Here is a tiny trained network, its code and every weight. The questions are about switching its units off for an input and a class, where a switched-off unit gives its printed mean instead of its output.

import numpy as np


def w(rows, s, z=0):
    codes = np.array(rows[::2]) - 128.0
    scale = np.full(codes.shape[1], s)
    scale[-1] = z or s
    return codes * scale


def f(y):
    return y / 2 * (1 + np.tanh(0.7978845608 * (y + 0.044715 * y**3)))


def log_softmax(a):
    a = a - a.max(-1, keepdims=True)
    return a - np.log(np.exp(a).sum(-1, keepdims=True))


def net(x, mask):
    res = np.array(x, float).reshape(1, 5) / 4 @ E
    y = f(res @ A[0][:, :-1].T + A[0][:, -1])
    res = res + np.where(mask, y, B[0][:, -1]) @ B[0][:, :-1]
    return log_softmax(res[-1] @ U[:, :-1].T + U[:, -1])


A, B = {}, {}
E = w([
[181,121,116,78,71,198,173,110,211,140,139,89],'x0',
[180,119,85,175,245,115,206,194,145,82,106,76],'x1',
[181,212,58,139,120,174,94,142,98,101,147,162],'x2',
[122,200,229,164,166,177,99,83,141,123,115,94],'x3',
[81,140,158,156,67,160,181,194,68,109,196,80],'x4',
],0.011)
A[0] = w([
[53,142,163,178,175,52,65,129,31,99,128,200,93],'N0',
[171,224,66,128,109,158,71,136,66,122,161,185,53],'N1',
[177,142,108,128,202,102,76,74,193,151,39,167,60],'N2',
[127,122,138,134,65,130,76,115,118,145,142,165,80],'N3',
[172,127,128,59,32,254,177,72,249,153,159,84,54],'N4',
[140,156,177,168,190,163,110,125,151,104,137,86,112],'N5',
[142,130,130,91,114,156,135,125,179,136,153,112,27],'N6',
[46,138,131,173,155,85,67,122,44,154,128,178,54],'N7',
[46,150,167,62,10,144,58,48,106,192,148,211,65],'N8',
[170,208,84,118,106,186,73,139,116,101,154,188,63],'N9',
[115,141,155,146,86,174,140,164,73,138,160,112,2],'N10',
[102,180,214,134,145,190,93,57,144,130,113,94,90],'N11',
[101,38,7,45,50,53,130,142,123,140,196,210,53],'N12',
[45,160,189,163,35,168,139,185,42,135,215,66,86],'N13',
[31,11,230,92,124,51,152,99,170,195,98,88,43],'N14',
[158,118,134,81,148,97,28,44,176,182,60,213,92],'N15',
[101,207,197,160,142,166,83,69,141,132,145,118,83],'N16',
],0.008,0.0066)
B[0] = w([
[127,170,92,56,105,92,64,118,183,155,106,67,222],'N0',
[139,96,157,154,154,209,90,59,118,138,160,121,195],'N1',
[80,140,150,101,94,117,172,155,134,75,183,155,202],'N2',
[149,126,109,146,178,137,153,148,140,106,119,108,162],'N3',
[110,168,82,56,116,76,59,114,171,159,104,74,234],'N4',
[140,93,100,159,128,97,145,153,96,152,89,150,178],'N5',
[117,145,100,107,127,120,91,138,134,111,119,110,137],'N6',
[122,150,99,67,107,109,84,126,174,142,100,75,187],'N7',
[149,160,73,191,225,121,188,178,151,82,87,84,251],'N8',
[136,115,176,154,160,199,98,63,117,143,163,136,186],'N9',
[103,131,162,96,114,127,167,134,138,105,142,156,154],'N10',
[171,72,146,143,99,96,110,174,52,165,72,178,200],'N11',
[165,89,177,155,103,94,125,163,59,187,68,178,214],'N12',
[88,126,139,104,83,103,182,127,145,81,205,170,244],'N13',
[154,127,156,172,168,248,75,34,100,135,183,138,210],'N14',
[75,133,155,111,62,113,203,138,148,73,202,156,216],'N15',
[161,73,130,158,89,112,153,163,88,181,71,166,195],'N16',
],0.011,0.013)
U = w([
[87,136,147,113,70,113,184,135,140,86,183,162,118],'0',
[120,154,113,80,106,98,55,117,168,165,92,73,106],'1',
[157,101,145,156,98,108,129,157,67,188,59,184,54],'2',
[135,125,151,157,161,222,85,57,115,141,159,137,254],'3',
[143,140,100,171,249,117,196,172,154,82,92,86,97],'4',
],0.015,0.0033)

Each question gives the input, the list of numbers given to net, and the class t.
The units are the neurons (one row each of A and B). Each row of codes is followed by its name. A weight is (code - 128) times the scale printed after its matrix; where a second scale follows, it is the last column's (A, B and U).
mask holds one flag per neuron, in row order. A switched-off neuron (its flag False) gives its mean, the last column of its row in B, instead of its output. The means were averaged over made-up inputs and are rounded, as every weight is.
A unit's drop is (log p(t) with every unit on - log p(t) with that unit switched off) / (log p(t) with every unit on - log p(t) with every unit switched off).
The circuit of an input: a set's keep is (log p(t) with only the set's units on - log p(t) with every unit switched off) / (log p(t) with every unit on - log p(t) with every unit switched off). Starting from the 12 units with the biggest drops (on a tie, the unit counted first), units are removed one at a time, each time the one whose removal leaves the highest keep (on an exact tie, the one counted first), for as long as the keep stays at least 0.8.
circuit, biggest first: the units of the circuit, biggest drop first
unit that matters most: the unit with the biggest drop
top k neurons: the k neurons with the biggest drops, biggest first
drop of u: that unit's drop, to one decimal
input [-2,-6,-6,0,-5], class 3: circuit, biggest first	N14
input [-4,1,-8,-8,6], class 2: top 2 neurons	N12; N1
input [-1,-7,8,-6,1], class 3: top 2 neurons	N1; N9
input [7,5,-2,7,-3], class 1: top 2 neurons	N4; N12
input [-2,-6,0,5,3], class 4: top 2 neurons	N8; N12
input [-4,-7,-4,5,6], class 4: top 2 neurons	N8; N15
input [-5,1,-7,2,-5], class 3: top 2 neurons	N14; N13
input [-2,-7,6,0,3], class 4: top 2 neurons	N8; N14
input [-8,0,-8,2,1], class 1: top 4 neurons	N0; N7; N1; N9
input [5,-1,7,-8,-6], class 2: top 3 neurons	N12; N14; N13
input [-5,5,-6,3,2], class 3: top 2 neurons	N14; N8
input [6,-2,-8,-7,-1], class 3: top 3 neurons	N14; N11; N16
input [0,2,0,-8,-8], class 0: top 3 neurons	N15; N2; N11
input [0,-5,-5,5,-7], class 0: circuit, biggest first	N15
input [1,0,-4,6,-4], class 2: top 2 neurons	N11; N13
input [-4,5,-6,5,-6], class 0: top 2 neurons	N2; N8
input [-7,-1,4,-6,3], class 1: drop of N0	0.9
input [0,5,-8,-4,-4], class 3: drop of N12	0.0
input [-2,-7,-2,3,1], class 4: drop of N8	1.1
input [7,6,6,-4,-4], class 1: drop of N14	0.1
input [5,-4,4,-4,1], class 1: unit that matters most	N4
